 16  -11   15   39  -25
 10   -2  -12   74  -27
 -5   25    7  -15   -7
-> 25

-38    1  -23  -34   15  -10  -58
  8  -49   44   39   70  -18  -38
 26   23  -47  -69  -46   24   32
-> -69

 27  -73   73   44
-61   32   74  -73
-> -61

-79   11  -23    0  -55  -21 -> -23

 85   68   50  -77 -> 85

 -2  -39  -14  -30   -9  -14  -56
 42   18   50   70   48   28   27
-> 70

-72  -11   16   -4   -9 -> -11
---
[[-32 -16  34   0]
 [  8  22  11 -13]
 [  2  11   1 -16]] result: 1

[[ 91  86 109 104 101]
 [141 221  14  79 203]
 [159 102 176 107  92]] result: 176

[[-29  12 -19  -6  12 -28]
 [-41 -16 -38  31  -2 -10]
 [ -4 -43  -8 -17  31  -8]] result: -8

[[ -11 -498 -306 -748 -390]
 [-600 -152 -499   -7    5]
 [ 641  525  505  503 -452]] result: 505

[[ 95  28 181  59 137  75 141]
 [ 91  88 215  54 148  85 149]
 [ 89  56 212  48 154  78 168]] result: 212

[[ 21 -41 -14 -28  27]
 [-31 -14 -13 -26 -41]
 [ 10  19   8   5 -43]] result: 8

[[ 17 -44   6 -26]
 [ -3 -20   2   1]
 [-46  13 -39  30]] result: -39
---
[[ 0.13  0.26  0.05  0.26 -0.21 -0.10  0.00  0.03  0.07 -0.21]
 [-0.06  0.11 -0.01 -0.03  0.09  0.08 -0.18  0.00  0.23  0.14]
 [ 0.03  0.00  0.03  0.05  0.01  0.03  0.03  0.06  0.04  0.05]
 [ 0.21 -0.16 -0.19 -0.04 -0.02  0.07  0.09 -0.12  0.11 -0.03]
 [-0.13 -0.05  0.23 -0.14  0.03 -0.17  0.08 -0.20 -0.07 -0.16]
 [ 0.02 -0.01  0.04 -0.05  0.01  0.12  0.09  0.12  0.10  0.08]
 [-0.05  0.17 -0.08  0.05  0.12 -0.16 -0.14 -0.11 -0.16 -0.12]
 [ 0.03  0.12 -0.13  0.15  0.19  0.10  0.23  0.28  0.18 -0.03]
 [ 0.12 -0.07  0.04  0.08 -0.06 -0.06  0.21  0.06 -0.18 -0.11]] value -0.11

[[-16.520   3.336  -0.951 -20.136  14.622 -14.093]
 [  2.635  -4.524   2.418 -23.201  16.454  -2.088]
 [  1.723 -13.956   6.909   4.387  10.959   6.224]
 [-11.959  -2.952   3.540 -18.603   1.802 -12.246]
 [-10.135   8.839  -6.565  12.051 -22.009 -11.323]
 [ -1.013   8.839 -16.671  12.051 -25.672 -22.405]] value -22.405

[[ 150.31  178.78   53.86   -9.27 -119.82  -39.39  229.88]
 [  44.36  139.93  -60.29   16.68  -15.84 -149.42  108.75]
 [  53.12    4.33   44.48   30.26   14.18   62.32   16.40]
 [ -79.43   90.96  -55.41   12.10  157.44  -59.43   69.17]
 [ 245.00  -98.07 -180.19   50.85  -96.61 -133.49  -72.74]] value -72.74

[[ 0.845  0.890  0.682  0.403  0.823  0.129  2.242  1.254  0.927  0.724
   0.482  1.075]
 [ 1.100  0.674  1.254  0.730  1.762  1.292  1.370  1.045  1.399  0.380
  -0.056  1.244]
 [ 1.250  0.212  1.623  1.428  1.790  1.195  0.892  1.081  1.148  0.679
   0.425  1.351]
 [ 2.652  1.533  1.420  0.720  1.015  0.796 -1.949  1.888  1.932  1.666
   2.769  1.295]
 [ 1.615  0.546  1.316  1.540  0.495  1.281  0.339  1.460  0.853  1.554
   0.960  0.736]
 [ 1.473 -0.043  1.174  0.930  1.819  1.241  1.261  1.293  1.516  0.566
   0.066  1.031]
 [ 1.690  0.837  1.197  1.235  0.710  0.942  0.322  1.220  1.067  1.578
   1.115  0.859]] value 0.859

[[-0.14  0.16 -0.03 -0.02  0.13  0.02  0.00  0.13]
 [ 0.22  0.03 -0.05 -0.08 -0.02  0.18  0.16 -0.28]
 [ 0.21  0.06 -0.07 -0.06  0.00  0.18  0.16 -0.27]
 [-0.04  0.07  0.05 -0.13  0.04  0.18 -0.12  0.18]
 [ 0.00  0.00  0.09 -0.23 -0.02  0.26 -0.12  0.16]
 [ 0.10  0.18 -0.20  0.06  0.14  0.08  0.19 -0.11]
 [-0.13  0.20 -0.09  0.10  0.19 -0.07  0.07  0.04]] value 0.04
---
27,-30,-1,49,-26
-44,-1,-1,-43,1
29,-41,-2,29,34
out -2

1,2,1,2
1,7,2,3
1,2,1,1
out 1

128,51,227,92
115,72,227,160
128,51,227,92
out 227

21,7,41,30
36,77,8,23
22,42,40,29
out 40

19,83,82,81
73,68,64,68
69,70,71,71
out 71

456,605,236,472,163
661,241,436,397,908
460,355,204,479,512
out 204

16,241,123,183
18,241,124,187
16,244,123,183
out 123

150,176,192,139,54
156,139,139,128,111
112,87,155,167,107
out 155

387,307,467,610,747,570,502
221,452,234,395,850,692,385
406,283,198,413,508,491,552
out 198
